Here is a tiny trained network, its code and every weight. The questions are about switching its units off for an input and a target symbol, where a switched-off unit gives its printed mean instead of its output.

import numpy as np


def w(rows, s, z=0):
    codes = np.array(rows[::2]) - 128.0
    scale = np.full(codes.shape[1], s)
    scale[-1] = z or s
    return codes * scale


def norm(h):
    return h / np.sqrt((h * h).mean(-1, keepdims=True) + 1e-5)


def f(y):
    return np.maximum(y, 0)


def softmax(a):
    e = np.exp(a - a.max(-1, keepdims=True))
    return e / e.sum(-1, keepdims=True)


def log_softmax(a):
    a = a - a.max(-1, keepdims=True)
    return a - np.log(np.exp(a).sum(-1, keepdims=True))


def net(x, mask):
    ids = ['βζθμξπστφψω'.index(c) for c in x.split()]
    T = len(ids)
    res = E[ids] + P[:T]
    u = 0
    for l in range(2):
        r = norm(res)
        for j in range(3):
            rows = slice(2 * j, 2 * j + 2)
            q, k, v = (r @ M[l][rows].T for M in (Q, K, V))
            z = softmax(np.where(np.tri(T) > 0, q @ k.T / 2**0.5, -1e9)) @ v
            o = O[l][rows]
            res = res + np.where(mask[u + j], z, o[:, -1]) @ o[:, :-1]
        u += 3
        y = f(norm(res) @ A[l][:, :-1].T + A[l][:, -1])
        res = res + np.where(mask[u : u + 16], y, B[l][:, -1]) @ B[l][:, :-1]
        u += 16
    return log_softmax(norm(res)[-1] @ U[:, :-1].T + U[:, -1])


Q, K, V, O, A, B = {}, {}, {}, {}, {}, {}
E = w([
[79,252,149,152,165],'β',
[134,127,150,128,212],'ζ',
[117,133,139,113,78],'θ',
[130,142,138,98,170],'μ',
[89,96,152,137,151],'ξ',
[179,167,147,81,129],'π',
[118,125,138,132,168],'σ',
[123,139,138,104,126],'τ',
[93,107,172,95,140],'φ',
[124,158,167,172,123],'ψ',
[103,119,138,126,112],'ω',
],0.029)
P = w([
[84,148,255,82,103],'0',
[33,118,108,84,145],'1',
[64,82,86,72,135],'2',
[216,82,204,107,122],'3',
[47,147,101,115,130],'4',
[85,71,61,66,129],'5',
[226,89,178,124,112],'6',
[50,160,98,126,117],'7',
[97,64,47,67,128],'8',
[229,95,162,131,107],'9',
[48,171,92,134,105],'10',
[106,61,31,68,127],'11',
[238,97,149,138,94],'12',
[42,180,88,147,88],'13',
],0.0077)
Q[0] = w([
[114,215,149,190,56],'L0H0',
[87,54,75,243,85],'L0H0',
[127,103,53,159,94],'L0H1',
[95,123,72,132,175],'L0H1',
[189,2,51,112,110],'L0H2',
[72,213,168,170,119],'L0H2',
],0.0091)
K[0] = w([
[146,187,95,207,62],'L0H0',
[130,63,98,254,98],'L0H0',
[112,185,161,222,73],'L0H1',
[127,182,30,145,128],'L0H1',
[85,47,140,18,129],'L0H2',
[136,231,151,241,95],'L0H2',
],0.0092)
V[0] = w([
[206,140,131,100,242],'L0H0',
[105,194,157,113,162],'L0H0',
[128,191,199,107,133],'L0H1',
[2,167,181,104,153],'L0H1',
[152,52,91,32,151],'L0H2',
[93,155,105,69,155],'L0H2',
],0.0059)
O[0] = w([
[69,164,132,218,2,143],'L0H0',
[122,68,61,215,120,196],'L0H0',
[181,148,98,116,23,198],'L0H1',
[121,206,127,162,31,254],'L0H1',
[66,10,60,67,104,133],'L0H2',
[90,162,22,134,99,185],'L0H2',
],0.0046,0.0063)
A[0] = w([
[112,163,222,193,121,253],'L0N0',
[107,168,100,118,125,104],'L0N1',
[49,140,39,152,131,106],'L0N2',
[188,98,59,88,139,39],'L0N3',
[133,120,189,131,100,31],'L0N4',
[124,141,149,115,52,72],'L0N5',
[128,104,138,153,92,143],'L0N6',
[186,105,32,45,91,50],'L0N7',
[201,100,136,96,179,27],'L0N8',
[117,48,158,218,78,83],'L0N9',
[216,108,150,124,81,89],'L0N10',
[123,159,55,114,196,135],'L0N11',
[84,154,121,137,126,148],'L0N12',
[173,185,5,76,115,69],'L0N13',
[139,47,189,135,96,180],'L0N14',
[151,65,115,109,191,106],'L0N15',
],0.012,0.004)
B[0] = w([
[254,110,74,64,114,247],'L0N0',
[63,90,95,116,140,196],'L0N1',
[131,68,127,121,192,246],'L0N2',
[115,192,30,101,30,159],'L0N3',
[142,112,141,196,169,151],'L0N4',
[150,173,79,143,104,239],'L0N5',
[127,204,191,71,118,165],'L0N6',
[28,145,113,152,71,254],'L0N7',
[208,146,196,156,112,144],'L0N8',
[188,177,186,157,137,160],'L0N9',
[23,111,202,180,141,190],'L0N10',
[142,4,192,73,209,182],'L0N11',
[126,109,90,115,147,209],'L0N12',
[25,171,113,151,162,248],'L0N13',
[48,212,155,159,124,187],'L0N14',
[222,173,215,180,162,148],'L0N15',
],0.0076,0.0065)
Q[1] = w([
[135,141,180,156,171],'L1H0',
[186,109,135,58,105],'L1H0',
[144,176,41,16,175],'L1H1',
[69,8,216,147,36],'L1H1',
[115,199,78,137,180],'L1H2',
[147,140,135,144,127],'L1H2',
],0.011)
K[1] = w([
[138,98,168,82,168],'L1H0',
[213,150,134,147,164],'L1H0',
[122,205,138,56,208],'L1H1',
[128,49,201,3,26],'L1H1',
[149,220,138,159,209],'L1H2',
[116,165,161,145,118],'L1H2',
],0.011)
V[1] = w([
[51,68,118,97,186],'L1H0',
[139,181,98,164,202],'L1H0',
[40,1,125,77,43],'L1H1',
[115,191,91,140,143],'L1H1',
[199,129,153,146,86],'L1H2',
[67,55,82,235,82],'L1H2',
],0.0072)
O[1] = w([
[132,82,176,185,163,185],'L1H0',
[53,241,222,140,126,115],'L1H0',
[159,147,201,61,129,60],'L1H1',
[234,89,25,239,172,253],'L1H1',
[123,241,143,2,77,60],'L1H2',
[59,226,90,67,48,2],'L1H2',
],0.0056,0.0028)
A[1] = w([
[140,169,146,185,70,199],'L1N0',
[109,118,149,140,128,140],'L1N1',
[186,127,91,179,117,166],'L1N2',
[87,90,131,117,177,162],'L1N3',
[218,180,182,108,124,254],'L1N4',
[106,128,92,76,141,113],'L1N5',
[105,114,196,103,177,95],'L1N6',
[103,112,143,157,123,119],'L1N7',
[128,109,121,118,49,111],'L1N8',
[111,103,135,127,88,85],'L1N9',
[248,88,138,153,105,147],'L1N10',
[147,66,114,167,104,178],'L1N11',
[119,151,157,163,106,163],'L1N12',
[128,155,82,128,175,91],'L1N13',
[114,103,112,119,111,80],'L1N14',
[116,71,114,115,77,112],'L1N15',
],0.016,0.0063)
B[1] = w([
[200,118,119,105,178,249],'L1N0',
[157,136,141,135,106,166],'L1N1',
[133,114,94,158,169,202],'L1N2',
[169,170,125,151,55,232],'L1N3',
[254,213,55,62,34,254],'L1N4',
[110,102,177,131,94,192],'L1N5',
[87,185,134,101,152,167],'L1N6',
[156,116,141,137,81,172],'L1N7',
[133,120,86,140,189,172],'L1N8',
[129,114,125,81,143,149],'L1N9',
[115,223,131,110,114,209],'L1N10',
[151,130,167,161,193,169],'L1N11',
[188,140,124,94,190,194],'L1N12',
[102,81,105,168,79,180],'L1N13',
[142,106,153,115,117,149],'L1N14',
[161,64,140,91,175,165],'L1N15',
],0.0096,0.008)
U = w([
[161,110,25,227,186,16],'β',
[176,132,170,93,197,254],'ζ',
[123,98,47,24,185,23],'θ',
[68,115,148,115,210,189],'μ',
[128,179,196,203,125,169],'ξ',
[51,245,96,140,149,37],'π',
[159,68,130,132,191,100],'σ',
[103,133,118,202,28,156],'τ',
[120,135,191,62,84,59],'φ',
[224,147,72,89,55,159],'ψ',
[187,36,155,133,81,147],'ω',
],0.011,0.0039)

Each question gives the input, a string of symbols that net reads in full, and the target symbol t.
The units are the heads (2 rows each of Q, K, V and O) and the neurons (one row each of A and B). Each row of codes is followed by its name. A weight is (code - 128) times the scale printed after its matrix; where a second scale follows, it is the last column's (O, A, B and U).
mask holds one flag per unit, layer by layer, with each layer's heads first. A switched-off unit (its flag False) gives its mean, the last column of its rows in O or B, instead of its output. The means were averaged over made-up inputs and are rounded, as every weight is.
A unit's drop is (log p(t) with every unit on - log p(t) with that unit switched off) / (log p(t) with every unit on - log p(t) with every unit switched off).
The circuit of an input: a set's keep is (log p(t) with only the set's units on - log p(t) with every unit switched off) / (log p(t) with every unit on - log p(t) with every unit switched off). Starting from the 12 units with the biggest drops (on a tie, the unit counted first), units are removed one at a time, each time the one whose removal leaves the highest keep (on an exact tie, the one counted first), for as long as the keep stays at least 0.8.
circuit, biggest first: the units of the circuit, biggest drop first
unit that matters most: the unit with the biggest drop
top k neurons: the k neurons with the biggest drops, biggest first
top k neurons in layer l: the k neurons of layer l with the biggest drops, biggest first
which heads matter: for each layer, one digit per head in row order, 1 if its drop is at least 0.15 and else 0, layers parted by /
input τ μ τ ζ, target ψ: circuit, biggest first => [L1N4 L0N13 L0N2]
input τ ψ τ τ ψ, target ψ: circuit, biggest first => [L0N0]
input τ β μ, target μ: circuit, biggest first => [L1N4 L0N0]
input τ ξ τ τ ω, target ω: top 3 neurons => [L1N4 L0N13 L1N3]
input ζ π τ μ μ μ μ μ ω μ ξ, target ξ: which heads matter => 000 / 010
input μ ψ μ τ μ θ μ ζ ζ σ β τ μ, target π: circuit, biggest first => [L0N13 L0H2 L0N7]
input ψ μ θ μ ω ξ ξ ω τ μ, target ξ: which heads matter => 111 / 000
input τ ξ μ τ ξ, target ξ: top 2 neurons in layer 1 => [L1N3 L1N4]
input τ τ τ τ ψ τ τ μ β τ σ π μ, target ζ: which heads matter => 011 / 010
input ψ τ ω τ π ω τ θ ψ ω, target ζ: which heads matter => 100 / 000
input τ β τ π μ τ ω φ, target β: which heads matter => 001 / 010
input τ μ μ ζ μ τ μ, target π: top 3 neurons => [L0N13 L0N7 L0N3]
input τ σ ζ μ ω τ τ, target ξ: top 4 neurons in layer 0 => [L0N10 L0N0 L0N14 L0N7]
input ω μ ξ ψ π τ ω θ μ θ, target ζ: unit that matters most => L1N0
input τ π ψ θ τ τ τ π τ ω, target ζ: top 2 neurons in layer 0 => [L0N0 L0N10]
input σ ψ τ τ ξ, target ψ: top 2 neurons => [L0N0 L0N13]
input τ θ ψ μ β σ τ τ ω π θ, target β: which heads matter => 100 / 010
input ξ π τ τ, target ζ: which heads matter => 101 / 000
input μ φ θ τ τ ω ω μ ξ ω τ φ μ, target ξ: top 3 neurons in layer 0 => [L0N13 L0N10 L0N0]
input μ τ π, target π: top 3 neurons => [L0N13 L1N4 L0N0]
input τ τ τ τ π θ ζ ξ μ φ φ τ μ, target ζ: top neuron => [L0N8]
input τ θ θ τ ψ τ β τ θ τ τ τ μ ω, target β: top 2 neurons => [L1N2 L1N4]
input ω σ τ θ θ μ ω π ζ φ ω μ τ θ, target θ: top 2 neurons => [L1N4 L1N3]
input ω μ θ ω σ τ τ, target ζ: top 2 neurons in layer 0 => [L0N1 L0N5]
input φ θ β θ τ τ τ μ τ β ζ β τ, target π: which heads matter => 001 / 000
input μ τ ω τ ω μ τ β τ ω μ σ τ, target π: top 2 neurons => [L0N7 L1N4]
input μ ξ θ μ τ π ξ τ ζ τ σ ω τ ω, target ω: unit that matters most => L0H0
input τ τ μ τ μ μ τ τ μ τ τ ζ ω μ, target μ: top 3 neurons => [L1N4 L0N11 L0N2]
input τ ω θ σ ψ π, target π: top 2 neurons => [L0N13 L1N4]
input ψ μ τ τ ζ ξ ω θ β θ, target ζ: top 3 neurons => [L1N0 L1N12 L0N10]
